Here is a tiny trained network, its code and every weight. The questions are about switching its units off for an input and a target symbol, where a switched-off unit gives its printed mean instead of its output.

import numpy as np


def w(rows, s, z=0):
    codes = np.array(rows[::2]) - 128.0
    scale = np.full(codes.shape[1], s)
    scale[-1] = z or s
    return codes * scale


def f(y):
    return y / 2 * (1 + np.tanh(0.7978845608 * (y + 0.044715 * y**3)))


def softmax(a):
    e = np.exp(a - a.max(-1, keepdims=True))
    return e / e.sum(-1, keepdims=True)


def log_softmax(a):
    a = a - a.max(-1, keepdims=True)
    return a - np.log(np.exp(a).sum(-1, keepdims=True))


def net(x, mask):
    ids = ['ΓΠΨΩαδζθμξστφ'.index(c) for c in x.split()]
    T = len(ids)
    res = E[ids] + P[:T]
    u = 0
    for l in range(2):
        q, k, v = (res @ M[l].T for M in (Q, K, V))
        z = softmax(np.where(np.tri(T) > 0, q @ k.T / 4**0.5, -1e9)) @ v
        res = res + np.where(mask[u], z, O[l][:, -1]) @ O[l][:, :-1]
        u += 1
        y = f(res @ A[l][:, :-1].T + A[l][:, -1])
        res = res + np.where(mask[u : u + 8], y, B[l][:, -1]) @ B[l][:, :-1]
        u += 8
    return log_softmax(res[-1] @ U[:, :-1].T + U[:, -1])


Q, K, V, O, A, B = {}, {}, {}, {}, {}, {}
E = w([
[81,169,46],'Γ',
[71,208,136],'Π',
[101,149,143],'Ψ',
[96,97,96],'Ω',
[130,147,122],'α',
[136,62,58],'δ',
[170,227,251],'ζ',
[148,149,123],'θ',
[161,150,117],'μ',
[162,93,229],'ξ',
[181,131,140],'σ',
[16,169,86],'τ',
[86,148,148],'φ',
],0.021)
P = w([
[17,107,254],'0',
[189,134,112],'1',
[153,143,120],'2',
[144,144,129],'3',
[133,143,123],'4',
[144,145,120],'5',
[97,140,150],'6',
[91,140,149],'7',
[95,142,151],'8',
[71,137,161],'9',
[105,139,146],'10',
[115,138,141],'11',
[96,140,152],'12',
],0.0076)
Q[0] = w([
[177,1,73],'L0H1',
[118,221,167],'L0H1',
[147,20,98],'L0H1',
[96,217,150],'L0H1',
],0.0097)
K[0] = w([
[213,119,60],'L0H1',
[123,71,253],'L0H1',
[203,177,40],'L0H1',
[89,61,132],'L0H1',
],0.011)
V[0] = w([
[160,170,129],'L0H1',
[168,128,2],'L0H1',
[79,80,149],'L0H1',
[60,43,191],'L0H1',
],0.0079)
O[0] = w([
[141,65,126,127],'L0H1',
[1,117,198,1],'L0H1',
[171,204,86,153],'L0H1',
[211,81,71,195],'L0H1',
],0.0062,0.0085)
A[0] = w([
[132,140,108,114],'L0N1',
[170,120,135,89],'L0N2',
[143,67,163,162],'L0N3',
[143,65,167,249],'L0N4',
[154,164,62,137],'L0N5',
[56,194,138,158],'L0N6',
[50,12,101,138],'L0N7',
[184,177,216,82],'L0N8',
],0.011,0.0019)
B[0] = w([
[93,62,54,145],'L0N1',
[140,184,204,186],'L0N2',
[65,95,57,164],'L0N3',
[169,77,96,179],'L0N4',
[161,185,140,243],'L0N5',
[141,179,89,141],'L0N6',
[93,95,95,158],'L0N7',
[37,2,161,253],'L0N8',
],0.0071,0.0066)
Q[1] = w([
[2,157,210],'L1H1',
[36,111,253],'L1H1',
[74,164,31],'L1H1',
[151,37,87],'L1H1',
],0.0059)
K[1] = w([
[109,178,157],'L1H1',
[93,57,124],'L1H1',
[97,97,54],'L1H1',
[66,2,72],'L1H1',
],0.0094)
V[1] = w([
[240,129,77],'L1H1',
[54,192,141],'L1H1',
[254,139,77],'L1H1',
[85,2,84],'L1H1',
],0.0058)
O[1] = w([
[87,95,106,244],'L1H1',
[254,145,86,26],'L1H1',
[62,166,154,254],'L1H1',
[187,67,72,149],'L1H1',
],0.0063,0.0045)
A[1] = w([
[130,23,117,5],'L1N1',
[243,147,114,128],'L1N2',
[124,72,131,75],'L1N3',
[217,36,49,26],'L1N4',
[1,137,172,254],'L1N5',
[152,244,233,82],'L1N6',
[151,131,124,76],'L1N7',
[85,59,98,213],'L1N8',
],0.0086,0.0063)
B[1] = w([
[9,243,125,228],'L1N1',
[56,7,171,146],'L1N2',
[54,204,254,175],'L1N3',
[68,194,132,204],'L1N4',
[249,108,135,226],'L1N5',
[13,145,205,212],'L1N6',
[56,131,149,110],'L1N7',
[132,68,43,253],'L1N8',
],0.0065,0.0066)
U = w([
[173,211,41,146],'Γ',
[110,149,140,110],'Π',
[101,167,143,91],'Ψ',
[51,254,190,58],'Ω',
[118,139,135,108],'α',
[220,69,136,254],'δ',
[105,166,145,95],'ζ',
[167,57,51,180],'θ',
[21,111,186,137],'μ',
[107,152,142,93],'ξ',
[149,122,239,95],'σ',
[99,152,138,68],'τ',
[59,138,76,97],'φ',
],0.0093,0.0081)

Each question gives the input, a string of symbols that net reads in full, and the target symbol t.
The units are the heads (4 rows each of Q, K, V and O) and the neurons (one row each of A and B). Each row of codes is followed by its name. A weight is (code - 128) times the scale printed after its matrix; where a second scale follows, it is the last column's (O, A, B and U).
mask holds one flag per unit, layer by layer, with each layer's heads first. A switched-off unit (its flag False) gives its mean, the last column of its rows in O or B, instead of its output. The means were averaged over made-up inputs and are rounded, as every weight is.
A unit's drop is (log p(t) with every unit on - log p(t) with that unit switched off) / (log p(t) with every unit on - log p(t) with every unit switched off).
The circuit of an input: a set's keep is (log p(t) with only the set's units on - log p(t) with every unit switched off) / (log p(t) with every unit on - log p(t) with every unit switched off). Starting from the 12 units with the biggest drops (on a tie, the unit counted first), units are removed one at a time, each time the one whose removal leaves the highest keep (on an exact tie, the one counted first), for as long as the keep stays at least 0.8.
units of the circuit, in order: the units of the circuit, biggest drop first
k most important neurons: the k neurons with the biggest drops, biggest first
k most important neurons of layer l: the k neurons of layer l with the biggest drops, biggest first
drop of u: that unit's drop, to one decimal
input ξ ζ σ σ τ ξ ξ Γ μ θ, target Ω: units of the circuit, in order -> (L1H1; L0N5; L0H1; L0N2)
input ξ ξ τ σ Γ Γ ξ δ ξ ξ θ α α, target Ω: units of the circuit, in order -> (L1H1; L0N5; L0H1; L0N8)
input ξ σ ξ θ Ψ μ α ξ ξ ξ μ σ α, target Ω: 3 most important neurons of layer 0 -> (L0N5; L0N8; L0N2)
input ξ φ δ θ ζ φ Ψ μ, target Ω: units of the circuit, in order -> (L1H1; L0H1; L0N5; L0N2)
input μ σ δ ξ ξ Ω τ Γ, target Γ: units of the circuit, in order -> (L0N8; L1N6)
input ξ Π ξ δ, target φ: units of the circuit, in order -> (L1H1; L0N7; L1N1; L1N4)
input ξ ζ τ ξ μ ξ φ, target Ω: units of the circuit, in order -> (L1H1; L0H1; L0N5; L0N2)
input ξ μ θ ξ Ψ, target Ω: 4 most important neurons -> (L0N5; L0N8; L1N6; L0N2)
input ξ ξ Π φ Ψ θ ξ Ω, target θ: 2 most important neurons -> (L0N8; L1N8)
input ξ ξ σ α ξ τ τ α Γ ξ Ψ, target Ω: 3 most important neurons -> (L0N5; L0N8; L1N6)
input τ μ μ Ω ξ τ θ σ ξ ξ φ ζ, target σ: 3 most important neurons of layer 0 -> (L0N8; L0N2; L0N3)
input ξ θ Ω θ φ, target Ω: 3 most important neurons of layer 0 -> (L0N5; L0N8; L0N2)
input ξ θ μ σ θ, target Ω: 4 most important neurons -> (L0N5; L0N2; L1N6; L0N8)
input σ Π φ Γ θ ξ Ω δ ξ τ, target Γ: most important neuron -> (L0N8)
input Π Γ μ Ψ ξ ξ θ μ Ω, target θ: drop of L1N8 -> 0.2
input θ Π Ω ζ α ξ, target μ: drop of L1N1 -> 0.4
input ξ μ ξ Ω θ τ μ ξ μ, target Ω: drop of L1N3 -> -0.1
